Here is a tiny trained network, its code and every weight. The questions are about switching its units off for an input and a target symbol, where a switched-off unit gives its printed mean instead of its output.

import numpy as np


def w(rows, s, z=0):
    codes = np.array(rows[::2]) - 128.0
    scale = np.full(codes.shape[1], s)
    scale[-1] = z or s
    return codes * scale


def f(y):
    return np.maximum(y, 0)


def softmax(a):
    e = np.exp(a - a.max(-1, keepdims=True))
    return e / e.sum(-1, keepdims=True)


def log_softmax(a):
    a = a - a.max(-1, keepdims=True)
    return a - np.log(np.exp(a).sum(-1, keepdims=True))


def net(x, mask):
    ids = ['ΛΩβετφ'.index(c) for c in x.split()]
    T = len(ids)
    res = E[ids] + P[:T]
    r = res
    for j in range(3):
        rows = slice(3 * j, 3 * j + 3)
        q, k, v = (r @ M[0][rows].T for M in (Q, K, V))
        z = softmax(np.where(np.tri(T) > 0, q @ k.T / 3**0.5, -1e9)) @ v
        o = O[0][rows]
        res = res + np.where(mask[j], z, o[:, -1]) @ o[:, :-1]
    y = f(res @ A[0][:, :-1].T + A[0][:, -1])
    res = res + np.where(mask[3:7], y, B[0][:, -1]) @ B[0][:, :-1]
    return log_softmax(res[-1] @ U[:, :-1].T + U[:, -1])


Q, K, V, O, A, B = {}, {}, {}, {}, {}, {}
E = w([
[63,93,126,125,94],'Λ',
[103,88,179,150,173],'Ω',
[113,124,109,92,226],'β',
[90,149,197,85,151],'ε',
[93,133,148,40,170],'τ',
[10,170,158,210,146],'φ',
],0.014)
P = w([
[253,127,171,119,83],'0',
[156,178,62,153,180],'1',
[127,124,130,135,155],'2',
[89,118,165,140,193],'3',
[72,107,172,128,181],'4',
[36,61,185,81,96],'5',
],0.0063)
Q[0] = w([
[104,42,140,95,90],'h0',
[41,119,152,95,156],'h0',
[119,80,87,159,110],'h0',
[21,161,119,92,107],'h1',
[12,191,84,116,220],'h1',
[251,163,64,127,95],'h1',
[94,35,138,126,110],'h2',
[46,119,142,86,176],'h2',
[170,92,133,105,158],'h2',
],0.027)
K[0] = w([
[84,102,191,130,239],'h0',
[8,158,179,76,119],'h0',
[176,110,136,106,158],'h0',
[221,43,169,139,69],'h1',
[235,91,254,220,159],'h1',
[56,71,71,69,227],'h1',
[129,64,212,95,223],'h2',
[206,144,161,48,156],'h2',
[112,174,162,106,183],'h2',
],0.02)
V[0] = w([
[127,213,63,143,167],'h0',
[111,11,71,146,158],'h0',
[142,160,130,24,177],'h0',
[61,185,129,150,122],'h1',
[165,96,119,217,6],'h1',
[222,187,119,208,200],'h1',
[153,66,179,141,105],'h2',
[133,106,66,189,208],'h2',
[159,69,44,42,113],'h2',
],0.019)
O[0] = w([
[68,89,131,121,86,107],'h0',
[227,87,106,101,137,88],'h0',
[121,105,145,223,156,61],'h0',
[40,138,120,140,60,142],'h1',
[110,123,96,6,189,97],'h1',
[169,79,230,99,99,199],'h1',
[112,158,144,74,151,214],'h2',
[198,135,117,116,61,112],'h2',
[99,4,56,107,142,2],'h2',
],0.015,0.0052)
A[0] = w([
[126,139,200,198,1,24],'n0',
[244,77,75,152,22,5],'n1',
[82,7,99,186,186,65],'n2',
[94,39,189,59,229,222],'n3',
],0.0078,0.0024)
B[0] = w([
[133,37,73,82,177,247],'n0',
[115,2,193,64,154,164],'n1',
[165,159,22,115,31,219],'n2',
[154,227,126,143,88,235],'n3',
],0.0086,0.013)
U = w([
[90,135,102,58,215,1],'Λ',
[199,181,249,113,56,201],'Ω',
[107,62,194,89,130,71],'β',
[30,116,233,192,191,170],'ε',
[117,151,160,186,27,144],'τ',
[13,148,225,55,2,221],'φ',
],0.0025,0.0026)

Each question gives the input, a string of symbols that net reads in full, and the target symbol t.
The units are the heads (3 rows each of Q, K, V and O) and the neurons (one row each of A and B). Each row of codes is followed by its name. A weight is (code - 128) times the scale printed after its matrix; where a second scale follows, it is the last column's (O, A, B and U).
mask holds one flag per unit, heads first, then neurons. A switched-off unit (its flag False) gives its mean, the last column of its rows in O or B, instead of its output. The means were averaged over made-up inputs and are rounded, as every weight is.
A unit's drop is (log p(t) with every unit on - log p(t) with that unit switched off) / (log p(t) with every unit on - log p(t) with every unit switched off).
The circuit of an input: a set's keep is (log p(t) with only the set's units on - log p(t) with every unit switched off) / (log p(t) with every unit on - log p(t) with every unit switched off). Starting from all 7 units, units are removed one at a time, each time the one whose removal leaves the highest keep (on an exact tie, the one counted first), for as long as the keep stays at least 0.8.
units of the circuit, in order: the units of the circuit, biggest drop first
top k neurons: the k neurons with the biggest drops, biggest first
heads that matter: for each layer, one digit per head in row order, 1 if its drop is at least 0.15 and else 0, layers parted by /
input τ Ω ε, target τ: units of the circuit, in order	h2, n2, h0, h1
input Ω Ω φ ε Ω Λ, target ε: heads that matter	100
input τ Λ φ Ω Ω β, target τ: heads that matter	011
input τ Ω τ Ω, target τ: heads that matter	101
input φ τ Ω τ Λ, target τ: heads that matter	101
input ε ε Ω, target ε: units of the circuit, in order	h2, h0
input β Ω φ Ω, target β: units of the circuit, in order	h1, h2, n0, n1
input φ ε Ω ε, target ε: units of the circuit, in order	h0, n2
input Ω β Ω Λ, target Ω: units of the circuit, in order	h1, h0, h2
input ε Ω Λ Ω, target ε: heads that matter	011
input Λ Ω φ Ω Λ, target Λ: heads that matter	010
input φ φ ε, target φ: heads that matter	110
input Ω β Ω τ Ω, target τ: heads that matter	101
input φ τ φ Ω, target φ: units of the circuit, in order	h1, h0
input β ε τ β, target β: top 3 neurons	n0, n1, n3
input τ τ φ τ, target τ: heads that matter	011
input β ε Ω, target β: units of the circuit, in order	n0, h1, h2, n1
input Λ Ω β, target β: top 2 neurons	n1, n3
input τ β τ φ, target τ: units of the circuit, in order	h1, h2, n2
input Λ φ Λ φ Λ φ, target Λ: units of the circuit, in order	h1
input ε Ω β, target ε: units of the circuit, in order	h0, h2
